Here is a tiny trained network, its code and every weight. The questions are about switching its units off for an input and a target symbol, where a switched-off unit gives its printed mean instead of its output.

import numpy as np


def w(rows, s, z=0):
    codes = np.array(rows[::2]) - 128.0
    scale = np.full(codes.shape[1], s)
    scale[-1] = z or s
    return codes * scale


def norm(h):
    return h / np.sqrt((h * h).mean(-1, keepdims=True) + 1e-5)


def f(y):
    return y / 2 * (1 + np.tanh(0.7978845608 * (y + 0.044715 * y**3)))


def softmax(a):
    e = np.exp(a - a.max(-1, keepdims=True))
    return e / e.sum(-1, keepdims=True)


def log_softmax(a):
    a = a - a.max(-1, keepdims=True)
    return a - np.log(np.exp(a).sum(-1, keepdims=True))


def net(x, mask):
    ids = ['βδεζλμτφω'.index(c) for c in x.split()]
    T = len(ids)
    res = E[ids] + P[:T]
    u = 0
    for l in range(2):
        q, k, v = (norm(res) @ M[l].T for M in (Q, K, V))
        z = softmax(np.where(np.tri(T) > 0, q @ k.T / 4**0.5, -1e9)) @ v
        res = res + np.where(mask[u], z, O[l][:, -1]) @ O[l][:, :-1]
        u += 1
        y = f(norm(res) @ A[l][:, :-1].T + A[l][:, -1])
        res = res + np.where(mask[u : u + 4], y, B[l][:, -1]) @ B[l][:, :-1]
        u += 4
    return log_softmax(norm(res)[-1] @ U[:, :-1].T + U[:, -1])


Q, K, V, O, A, B = {}, {}, {}, {}, {}, {}
E = w([
[91,167,105,135,155,133,153,153,84],'β',
[122,198,83,133,122,124,150,107,103],'δ',
[126,150,151,118,111,81,167,128,84],'ε',
[181,106,109,125,161,126,142,108,57],'ζ',
[111,116,85,133,191,109,106,146,68],'λ',
[203,114,128,104,148,117,123,91,150],'μ',
[215,53,20,127,105,253,144,85,102],'τ',
[143,130,97,75,92,66,105,105,109],'φ',
[108,115,87,76,106,108,137,183,178],'ω',
],0.012)
P = w([
[21,92,94,253,134,244,145,88,162],'0',
[108,197,161,6,175,183,102,132,72],'1',
[176,159,128,50,150,161,87,147,42],'2',
[199,104,167,135,87,124,17,195,50],'3',
[194,100,132,139,108,50,72,189,61],'4',
[222,64,79,137,134,33,141,164,100],'5',
],0.0052)
Q[0] = w([
[124,136,210,207,31,174,2,133,113],'0.h0',
[119,81,59,197,85,88,248,85,140],'0.h0',
[10,124,172,240,141,139,172,90,227],'0.h0',
[51,102,123,60,83,188,94,127,203],'0.h0',
],0.0073)
K[0] = w([
[123,255,149,24,175,176,127,105,43],'0.h0',
[137,101,152,224,72,105,87,128,45],'0.h0',
[128,237,192,214,202,163,178,90,73],'0.h0',
[38,204,157,144,107,162,215,99,175],'0.h0',
],0.0074)
V[0] = w([
[74,201,58,86,22,100,96,181,108],'0.h0',
[172,116,71,112,209,168,103,255,191],'0.h0',
[160,189,178,152,4,176,236,161,186],'0.h0',
[165,131,115,105,93,118,46,14,200],'0.h0',
],0.0074)
O[0] = w([
[137,128,80,55,235,125,162,96,159,254],'0.h0',
[26,141,165,59,26,135,208,97,154,156],'0.h0',
[172,224,147,185,137,144,204,108,163,59],'0.h0',
[79,107,126,182,136,107,86,2,150,139],'0.h0',
],0.0098,0.007)
A[0] = w([
[56,80,156,152,81,101,97,85,132,1],'0.n0',
[114,173,102,89,177,156,138,119,187,116],'0.n1',
[172,153,94,73,47,130,142,98,79,82],'0.n2',
[68,136,129,113,142,1,140,128,124,75],'0.n3',
],0.0084,0.0022)
B[0] = w([
[163,254,126,87,144,149,85,82,64,158],'0.n0',
[129,116,118,187,143,42,173,65,107,245],'0.n1',
[121,68,165,137,162,188,155,183,76,230],'0.n2',
[143,94,125,111,177,240,99,90,112,254],'0.n3',
],0.0092,0.0037)
Q[1] = w([
[159,87,113,124,175,130,140,89,157],'1.h0',
[85,186,167,245,105,136,125,159,255],'1.h0',
[61,102,209,214,106,170,98,154,197],'1.h0',
[161,88,85,66,124,149,195,73,151],'1.h0',
],0.0084)
K[1] = w([
[37,172,180,113,83,102,110,162,188],'1.h0',
[147,152,203,2,161,100,106,87,58],'1.h0',
[175,154,173,19,166,103,167,107,67],'1.h0',
[73,124,123,202,151,72,91,179,152],'1.h0',
],0.0081)
V[1] = w([
[2,115,178,132,126,45,51,150,103],'1.h0',
[246,168,177,224,84,135,2,158,95],'1.h0',
[71,249,210,116,207,90,168,140,167],'1.h0',
[109,158,76,174,104,111,81,24,120],'1.h0',
],0.008)
O[1] = w([
[149,134,176,65,111,49,71,167,154,2],'1.h0',
[44,145,102,161,178,83,151,184,178,110],'1.h0',
[121,100,74,124,58,48,148,81,88,67],'1.h0',
[98,83,252,157,160,105,131,110,148,203],'1.h0',
],0.011,0.0049)
A[1] = w([
[36,166,83,151,147,127,109,167,166,208],'1.n0',
[142,149,138,247,107,107,100,101,121,48],'1.n1',
[186,135,30,106,68,129,132,133,87,1],'1.n2',
[158,77,106,112,109,113,155,63,44,58],'1.n3',
],0.012,0.0033)
B[1] = w([
[255,129,209,188,79,81,150,82,50,244],'1.n0',
[131,127,82,3,82,107,220,167,20,134],'1.n1',
[25,158,182,216,157,96,13,125,234,209],'1.n2',
[87,212,216,100,180,87,194,190,212,254],'1.n3',
],0.0084,0.007)
U = w([
[148,177,186,133,51,86,90,72,104,206],'β',
[102,74,201,213,76,42,103,200,138,148],'δ',
[107,132,157,189,139,254,131,135,121,22],'ε',
[85,140,139,66,156,103,229,133,155,131],'ζ',
[136,101,78,29,109,109,85,210,62,168],'λ',
[130,61,111,133,209,85,59,61,139,132],'μ',
[234,223,155,165,198,72,147,231,159,3],'τ',
[49,197,80,158,117,119,85,157,188,88],'φ',
[143,131,41,167,113,93,167,135,68,231],'ω',
],0.0066,0.0028)

Each question gives the input, a string of symbols that net reads in full, and the target symbol t.
The units are the heads (4 rows each of Q, K, V and O) and the neurons (one row each of A and B). Each row of codes is followed by its name. A weight is (code - 128) times the scale printed after its matrix; where a second scale follows, it is the last column's (O, A, B and U).
mask holds one flag per unit, layer by layer, with each layer's heads first. A switched-off unit (its flag False) gives its mean, the last column of its rows in O or B, instead of its output. The means were averaged over made-up inputs and are rounded, as every weight is.
A unit's drop is (log p(t) with every unit on - log p(t) with that unit switched off) / (log p(t) with every unit on - log p(t) with every unit switched off).
The circuit of an input: a set's keep is (log p(t) with only the set's units on - log p(t) with every unit switched off) / (log p(t) with every unit on - log p(t) with every unit switched off). Starting from all 10 units, units are removed one at a time, each time the one whose removal leaves the highest keep (on an exact tie, the one counted first), for as long as the keep stays at least 0.8.
units of the circuit, in order: the units of the circuit, biggest drop first
top k neurons: the k neurons with the biggest drops, biggest first
k most important neurons of layer l: the k neurons of layer l with the biggest drops, biggest first
drop when u is switched off: that unit's drop, to one decimal
input δ ε ω φ ζ, target ζ: top neuron : [1.n3]
input λ φ ε μ β, target β: top 2 neurons : [0.n0 0.n2]
input ε δ λ ε ζ, target δ: units of the circuit, in order : [0.h0 1.n0 1.h0 1.n2]
input μ φ φ φ ε, target μ: top 2 neurons : [1.n3 0.n3]
input β ε ζ ε μ, target φ: units of the circuit, in order : [0.h0 1.h0 1.n0]
input λ φ ε ω, target λ: units of the circuit, in order : [1.h0 0.h0 1.n3]
input ε ζ ε β φ λ, target ω: units of the circuit, in order : [0.h0 1.h0 1.n0]
input β δ μ φ ζ λ, target φ: 3 most important neurons of layer 1 : [1.n2 1.n3 1.n0]
input ζ λ ε ω φ, target τ: units of the circuit, in order : [1.h0 0.h0 1.n0]
input ζ δ ω δ ε τ, target τ: units of the circuit, in order : [1.h0 0.h0]
input β μ φ ω, target φ: units of the circuit, in order : [0.h0 1.h0 1.n2 0.n0]
input ω ε μ ε τ ζ, target ε: units of the circuit, in order : [0.h0 1.h0 0.n0]
input ε ε ζ, target ω: units of the circuit, in order : [0.h0 1.h0]
input β ω β ζ, target ζ: units of the circuit, in order : [0.h0]
input ε τ ζ ω τ, target ω: top 3 neurons : [1.n0 1.n3 0.n3]
input ε ε ε β, target ω: units of the circuit, in order : [0.h0 1.h0 1.n3]
input β μ φ φ β, target φ: 3 most important neurons of layer 1 : [1.n2 1.n3 1.n0]
input ω τ λ ω β λ, target ζ: 2 most important neurons of layer 1 : [1.n3 1.n0]
input β φ τ δ ζ φ, target φ: 3 most important neurons of layer 1 : [1.n2 1.n3 1.n0]
input τ ω φ, target ε: units of the circuit, in order : [1.h0]
input ω μ φ ε, target β: 2 most important neurons of layer 1 : [1.n3 1.n2]
input β ε ε ω τ τ, target ζ: top 2 neurons : [1.n3 0.n2]
input λ μ μ, target β: 2 most important neurons of layer 0 : [0.n0 0.n3]
input ε τ φ φ μ, target ω: drop when 1.n2 is switched off : 0.2
